Below is a small trained network, with its code and all its weights. Each question gives an input and a target symbol and asks what happens when units are switched off, that is, made to give their printed mean instead of their output.

import numpy as np


def w(rows, s, z=0):
    codes = np.array(rows[::2]) - 128.0
    scale = np.full(codes.shape[1], s)
    scale[-1] = z or s
    return codes * scale


def norm(h):
    return h / np.sqrt((h * h).mean(-1, keepdims=True) + 1e-5)


def f(y):
    return np.maximum(y, 0)


def softmax(a):
    e = np.exp(a - a.max(-1, keepdims=True))
    return e / e.sum(-1, keepdims=True)


def log_softmax(a):
    a = a - a.max(-1, keepdims=True)
    return a - np.log(np.exp(a).sum(-1, keepdims=True))


def net(x, mask):
    ids = ['ΔΘΛΠΣΩαεζμφψ'.index(c) for c in x.split()]
    T = len(ids)
    res = E[ids] + P[:T]
    u = 0
    for l in range(2):
        q, k, v = (norm(res) @ M[l].T for M in (Q, K, V))
        z = softmax(np.where(np.tri(T) > 0, q @ k.T / 4**0.5, -1e9)) @ v
        res = res + np.where(mask[u], z, O[l][:, -1]) @ O[l][:, :-1]
        u += 1
        y = f(norm(res) @ A[l][:, :-1].T + A[l][:, -1])
        res = res + np.where(mask[u : u + 12], y, B[l][:, -1]) @ B[l][:, :-1]
        u += 12
    return log_softmax(norm(res)[-1] @ U[:, :-1].T + U[:, -1])


Q, K, V, O, A, B = {}, {}, {}, {}, {}, {}
E = w([
[132,129,125,187,180],'Δ',
[170,122,120,163,109],'Θ',
[133,123,128,125,214],'Λ',
[95,103,158,94,197],'Π',
[147,90,100,75,168],'Σ',
[99,147,204,190,136],'Ω',
[172,32,155,145,147],'α',
[144,182,142,96,135],'ε',
[100,118,112,62,67],'ζ',
[3,135,127,112,146],'μ',
[158,76,193,71,75],'φ',
[107,146,64,111,174],'ψ',
],0.027)
P = w([
[112,113,123,161,220],'0',
[161,106,120,170,225],'1',
[154,110,121,189,249],'2',
[167,95,129,170,243],'3',
[158,112,138,193,248],'4',
[166,115,148,190,233],'5',
[175,120,148,191,253],'6',
],0.0047)
Q[0] = w([
[120,151,122,51,4],'0.h1',
[65,96,95,147,101],'0.h1',
[89,163,111,109,90],'0.h1',
[111,134,107,125,131],'0.h1',
],0.017)
K[0] = w([
[89,4,76,102,72],'0.h1',
[52,83,137,217,141],'0.h1',
[84,48,86,174,85],'0.h1',
[126,110,121,184,105],'0.h1',
],0.012)
V[0] = w([
[199,255,142,102,128],'0.h1',
[143,137,188,93,142],'0.h1',
[139,125,118,162,130],'0.h1',
[63,112,107,163,129],'0.h1',
],0.0064)
O[0] = w([
[130,147,140,2,98,145],'0.h1',
[125,175,139,51,147,250],'0.h1',
[20,125,135,208,105,112],'0.h1',
[87,115,81,147,117,140],'0.h1',
],0.0064,0.002)
A[0] = w([
[250,40,113,227,41,75],'0.n1',
[125,61,54,58,138,3],'0.n2',
[101,113,194,97,57,61],'0.n3',
[225,24,149,150,100,113],'0.n4',
[95,180,98,192,121,145],'0.n5',
[102,163,71,185,148,37],'0.n6',
[165,143,1,190,90,50],'0.n7',
[162,109,163,137,31,37],'0.n8',
[193,204,94,43,112,65],'0.n9',
[114,136,69,188,21,160],'0.n10',
[150,141,105,168,205,125],'0.n11',
[232,112,87,218,33,43],'0.n12',
],0.0099,0.005)
B[0] = w([
[116,119,132,194,207,177],'0.n1',
[165,110,105,124,197,176],'0.n2',
[141,93,129,95,75,155],'0.n3',
[61,100,99,148,176,173],'0.n4',
[93,137,91,163,100,176],'0.n5',
[151,88,124,110,63,145],'0.n6',
[151,251,64,137,122,153],'0.n7',
[135,107,161,95,78,140],'0.n8',
[74,152,119,170,166,176],'0.n9',
[139,118,78,120,183,159],'0.n10',
[186,103,117,170,109,254],'0.n11',
[130,166,112,185,184,159],'0.n12',
],0.012,0.0056)
Q[1] = w([
[94,243,160,122,170],'1.h1',
[181,17,15,169,71],'1.h1',
[5,49,100,127,57],'1.h1',
[211,238,123,116,54],'1.h1',
],0.013)
K[1] = w([
[155,90,189,198,70],'1.h1',
[116,167,60,89,181],'1.h1',
[6,167,118,84,131],'1.h1',
[121,55,35,181,92],'1.h1',
],0.016)
V[1] = w([
[85,164,202,90,92],'1.h1',
[60,95,98,50,169],'1.h1',
[91,96,76,105,172],'1.h1',
[83,3,132,125,64],'1.h1',
],0.0067)
O[1] = w([
[44,106,138,228,208,3],'1.h1',
[58,151,88,86,33,203],'1.h1',
[128,129,59,102,71,245],'1.h1',
[76,94,81,51,255,96],'1.h1',
],0.0065,0.0026)
A[1] = w([
[111,101,145,122,193,183],'1.n1',
[97,190,113,62,43,1],'1.n2',
[59,221,117,69,121,95],'1.n3',
[144,93,153,223,51,62],'1.n4',
[168,160,110,207,169,70],'1.n5',
[98,133,218,165,163,94],'1.n6',
[39,123,133,153,2,52],'1.n7',
[165,143,204,115,40,114],'1.n8',
[163,192,137,49,133,88],'1.n9',
[79,155,120,223,131,73],'1.n10',
[145,179,73,73,16,115],'1.n11',
[123,115,127,61,93,64],'1.n12',
],0.015,0.0078)
B[1] = w([
[117,191,163,115,135,254],'1.n1',
[137,173,156,9,101,146],'1.n2',
[137,46,100,69,108,165],'1.n3',
[108,81,45,137,74,158],'1.n4',
[128,127,179,88,87,192],'1.n5',
[99,188,131,82,136,199],'1.n6',
[125,213,108,158,157,137],'1.n7',
[96,136,86,98,188,133],'1.n8',
[131,111,138,226,117,158],'1.n9',
[145,106,159,139,67,182],'1.n10',
[103,230,144,116,94,177],'1.n11',
[167,88,221,127,140,151],'1.n12',
],0.015,0.011)
U = w([
[99,133,225,169,59,81],'Δ',
[119,23,200,89,129,123],'Θ',
[247,129,199,130,121,107],'Λ',
[57,89,85,125,140,195],'Π',
[151,69,109,156,94,254],'Σ',
[168,89,65,106,167,223],'Ω',
[142,111,134,124,130,139],'α',
[167,151,119,213,151,182],'ε',
[95,219,164,103,200,43],'ζ',
[98,50,158,174,169,183],'μ',
[149,117,125,23,69,100],'φ',
[179,212,75,138,102,108],'ψ',
],0.012,0.0066)

Each question gives the input, a string of symbols that net reads in full, and the target symbol t.
The units are the heads (4 rows each of Q, K, V and O) and the neurons (one row each of A and B). Each row of codes is followed by its name. A weight is (code - 128) times the scale printed after its matrix; where a second scale follows, it is the last column's (O, A, B and U).
mask holds one flag per unit, layer by layer, with each layer's heads first. A switched-off unit (its flag False) gives its mean, the last column of its rows in O or B, instead of its output. The means were averaged over made-up inputs and are rounded, as every weight is.
A unit's drop is (log p(t) with every unit on - log p(t) with that unit switched off) / (log p(t) with every unit on - log p(t) with every unit switched off).
The circuit of an input: a set's keep is (log p(t) with only the set's units on - log p(t) with every unit switched off) / (log p(t) with every unit on - log p(t) with every unit switched off). Starting from the 12 units with the biggest drops (on a tie, the unit counted first), units are removed one at a time, each time the one whose removal leaves the highest keep (on an exact tie, the one counted first), for as long as the keep stays at least 0.8.
circuit, biggest first: the units of the circuit, biggest drop first
most important unit: the unit with the biggest drop
top k neurons: the k neurons with the biggest drops, biggest first
top k neurons in layer l: the k neurons of layer l with the biggest drops, biggest first
drop of u: that unit's drop, to one decimal
input Π ε Π Π Ω Λ Σ, target ζ: circuit, biggest first	[0.n9, 0.h1, 1.h1, 0.n11]
input Λ ζ α Ω ε Σ, target ζ: most important unit	0.n9
input ψ Λ ε Θ Ω Θ, target ζ: circuit, biggest first	[0.h1, 0.n4, 0.n9]
input μ ε Π, target Θ: top 3 neurons in layer 1	[1.n3, 1.n11, 1.n9]
input ζ α Π Δ ε, target Λ: top 3 neurons	[1.n9, 1.n3, 0.n4]
input ε Θ Π μ ζ ψ, target Ω: top 3 neurons	[0.n9, 1.n3, 0.n2]
input Δ ζ Ω ε φ, target Π: top 2 neurons	[1.n4, 1.n8]
input Ω ψ ε Δ, target Λ: top 2 neurons	[1.n5, 0.n11]
input Θ Π Π Θ Π ε, target φ: top 2 neurons in layer 1	[1.n3, 1.n1]
input ζ φ ε Θ φ Ω, target ζ: top 2 neurons in layer 0	[0.n7, 0.n5]
input α Π Π ζ Σ Π α, target μ: top 2 neurons	[0.n4, 1.n11]
input Θ Δ ζ ε, target Λ: top 3 neurons in layer 1	[1.n9, 1.n3, 1.n6]
input ε Λ Π Π, target Θ: top 2 neurons	[1.n3, 0.n9]
input ε Π Λ, target ε: most important unit	0.h1
input ζ Π Π ε, target φ: top 2 neurons	[1.n3, 0.n9]
input Ω ε α φ, target Π: top 2 neurons	[1.n8, 1.n4]
input Ω α Π Π Ω Ω φ, target Θ: top 3 neurons in layer 0	[0.n4, 0.n3, 0.n1]
input Ω ζ Θ Π Ω Π Δ, target Σ: drop of 1.n4	0.1
input ε Ω α, target ζ: drop of 1.n11	-0.1
input Λ Π Ω ε Π Ω Ω, target ζ: drop of 1.n8	0.1
input Ω Λ Ω Λ Λ, target Λ: most important unit	0.n11
